Below is a small trained network, with its code and all its weights. Each question gives an input and a target symbol and asks what happens when units are switched off, that is, made to give their printed mean instead of their output.

import numpy as np


def w(rows, s, z=0):
    codes = np.array(rows[::2]) - 128.0
    scale = np.full(codes.shape[1], s)
    scale[-1] = z or s
    return codes * scale


def f(y):
    return np.maximum(y, 0)


def softmax(a):
    e = np.exp(a - a.max(-1, keepdims=True))
    return e / e.sum(-1, keepdims=True)


def log_softmax(a):
    a = a - a.max(-1, keepdims=True)
    return a - np.log(np.exp(a).sum(-1, keepdims=True))


def net(x, mask):
    ids = ['ΓΘΠΣΩαβδεηξτφψ'.index(c) for c in x.split()]
    T = len(ids)
    res = E[ids] + P[:T]
    u = 0
    for l in range(2):
        q, k, v = (res @ M[l].T for M in (Q, K, V))
        z = softmax(np.where(np.tri(T) > 0, q @ k.T / 4**0.5, -1e9)) @ v
        res = res + np.where(mask[u], z, O[l][:, -1]) @ O[l][:, :-1]
        u += 1
        y = f(res @ A[l][:, :-1].T + A[l][:, -1])
        res = res + np.where(mask[u : u + 4], y, B[l][:, -1]) @ B[l][:, :-1]
        u += 4
    return log_softmax(res[-1] @ U[:, :-1].T + U[:, -1])


Q, K, V, O, A, B = {}, {}, {}, {}, {}, {}
E = w([
[92,93,98,123],'Γ',
[148,203,156,151],'Θ',
[95,151,103,106],'Π',
[79,205,181,33],'Σ',
[88,99,125,121],'Ω',
[120,74,164,2],'α',
[45,190,97,36],'β',
[173,95,222,36],'δ',
[74,213,101,250],'ε',
[88,169,106,106],'η',
[102,181,79,104],'ξ',
[175,99,49,72],'τ',
[149,128,63,239],'φ',
[245,167,159,176],'ψ',
],0.018)
P = w([
[176,12,109,194],'0',
[182,76,145,162],'1',
[172,104,122,157],'2',
[166,129,116,148],'3',
[156,156,109,132],'4',
[147,182,110,110],'5',
[137,206,112,103],'6',
[130,217,110,93],'7',
[123,238,109,88],'8',
[116,254,120,78],'9',
[104,250,133,70],'10',
[88,207,143,79],'11',
],0.0065)
Q[0] = w([
[213,11,204,65],'0.h0',
[131,111,196,94],'0.h0',
[126,78,87,254],'0.h0',
[223,150,116,38],'0.h0',
],0.0064)
K[0] = w([
[255,154,85,45],'0.h0',
[139,96,31,43],'0.h0',
[147,69,156,198],'0.h0',
[177,243,166,103],'0.h0',
],0.0086)
V[0] = w([
[93,120,122,160],'0.h0',
[223,112,8,43],'0.h0',
[186,65,66,106],'0.h0',
[33,66,149,125],'0.h0',
],0.011)
O[0] = w([
[50,103,143,137,96],'0.h0',
[146,242,96,131,244],'0.h0',
[150,149,84,101,174],'0.h0',
[51,1,116,26,80],'0.h0',
],0.0099,0.011)
A[0] = w([
[143,120,101,63,114],'0.n0',
[196,128,110,106,2],'0.n1',
[37,186,99,2,121],'0.n2',
[103,206,86,31,72],'0.n3',
],0.0099,0.0061)
B[0] = w([
[222,67,125,123,164],'0.n0',
[253,140,157,77,170],'0.n1',
[28,113,28,126,200],'0.n2',
[56,8,158,79,251],'0.n3',
],0.0058,0.018)
Q[1] = w([
[78,160,231,125],'1.h0',
[2,51,160,197],'1.h0',
[90,136,71,242],'1.h0',
[133,154,106,17],'1.h0',
],0.0083)
K[1] = w([
[79,111,198,145],'1.h0',
[96,112,95,153],'1.h0',
[91,187,22,254],'1.h0',
[110,210,123,86],'1.h0',
],0.0071)
V[1] = w([
[134,1,189,165],'1.h0',
[47,152,200,132],'1.h0',
[210,114,62,190],'1.h0',
[195,55,120,101],'1.h0',
],0.0077)
O[1] = w([
[104,178,63,106,8],'1.h0',
[192,132,163,1,27],'1.h0',
[59,125,122,6,179],'1.h0',
[58,230,218,31,177],'1.h0',
],0.0061,0.013)
A[1] = w([
[86,110,149,235,3],'1.n0',
[224,54,142,96,38],'1.n1',
[66,3,131,26,99],'1.n2',
[195,185,236,62,24],'1.n3',
],0.0063,0.0055)
B[1] = w([
[142,9,156,107,140],'1.n0',
[249,3,185,113,143],'1.n1',
[178,120,152,63,253],'1.n2',
[128,77,60,158,235],'1.n3',
],0.014,0.0046)
U = w([
[137,131,109,100,105],'Γ',
[123,123,107,114,78],'Θ',
[181,169,100,153,101],'Π',
[59,136,110,123,130],'Σ',
[151,145,169,54,53],'Ω',
[107,54,70,93,6],'α',
[147,182,75,94,176],'β',
[125,127,252,108,219],'δ',
[126,96,39,169,142],'ε',
[212,72,132,118,134],'η',
[139,150,128,113,168],'ξ',
[137,195,208,147,211],'τ',
[134,123,116,112,85],'φ',
[121,62,141,150,138],'ψ',
],0.016,0.014)

Each question gives the input, a string of symbols that net reads in full, and the target symbol t.
The units are the heads (4 rows each of Q, K, V and O) and the neurons (one row each of A and B). Each row of codes is followed by its name. A weight is (code - 128) times the scale printed after its matrix; where a second scale follows, it is the last column's (O, A, B and U).
mask holds one flag per unit, layer by layer, with each layer's heads first. A switched-off unit (its flag False) gives its mean, the last column of its rows in O or B, instead of its output. The means were averaged over made-up inputs and are rounded, as every weight is.
A unit's drop is (log p(t) with every unit on - log p(t) with that unit switched off) / (log p(t) with every unit on - log p(t) with every unit switched off).
The circuit of an input: a set's keep is (log p(t) with only the set's units on - log p(t) with every unit switched off) / (log p(t) with every unit on - log p(t) with every unit switched off). Starting from all 10 units, units are removed one at a time, each time the one whose removal leaves the highest keep (on an exact tie, the one counted first), for as long as the keep stays at least 0.8.
circuit, biggest first: the units of the circuit, biggest drop first
k most important neurons: the k neurons with the biggest drops, biggest first
top k neurons in layer l: the k neurons of layer l with the biggest drops, biggest first
drop of u: that unit's drop, to one decimal
input τ Γ τ Σ Σ τ, target δ: top neuron in layer 1 => 1.n3
input ξ δ ξ, target ε: 2 most important neurons => 0.n1; 1.n2
input δ η ξ ξ δ Σ ε τ τ τ δ τ, target η: circuit, biggest first => 0.h0; 1.h0
input δ τ Θ α, target Ω: top 2 neurons in layer 0 => 0.n3; 0.n2
input τ ξ ξ ξ Σ τ η, target ε: circuit, biggest first => 1.h0; 0.n2
input Γ Ω δ Γ, target α: 2 most important neurons => 0.n1; 1.n2
input η ξ Π Σ ξ, target ε: circuit, biggest first => 1.h0; 1.n2
input Γ Γ τ Θ δ, target η: top 2 neurons in layer 1 => 1.n3; 1.n1
input Ω ξ τ δ α, target Ω: circuit, biggest first => 1.n2; 0.n3; 0.h0
input τ τ τ Γ, target Σ: top 2 neurons in layer 0 => 0.n1; 0.n0
input τ τ Γ η τ Σ Γ δ φ δ τ ψ, target Π: top 2 neurons in layer 0 => 0.n3; 0.n2
input τ ψ Γ η, target Σ: 2 most important neurons => 0.n1; 0.n2
input φ ψ η τ τ β, target α: top 2 neurons in layer 0 => 0.n2; 0.n3
input τ Θ Γ, target Σ: 2 most important neurons => 0.n3; 0.n1
input τ δ τ Ω, target Σ: top 2 neurons in layer 0 => 0.n1; 0.n0
input τ α δ, target η: top neuron in layer 0 => 0.n1
input τ δ δ ξ, target Σ: top 2 neurons in layer 0 => 0.n1; 0.n0
input Γ Γ Ω δ τ τ ξ τ ψ δ τ δ, target β: drop of 0.h0 => 0.4
input α τ ψ τ τ τ Π, target Σ: drop of 0.n1 => 0.3
input Γ δ φ δ τ δ, target β: drop of 1.h0 => 0.2
input δ Σ τ, target β: top neuron in layer 0 => 0.n3
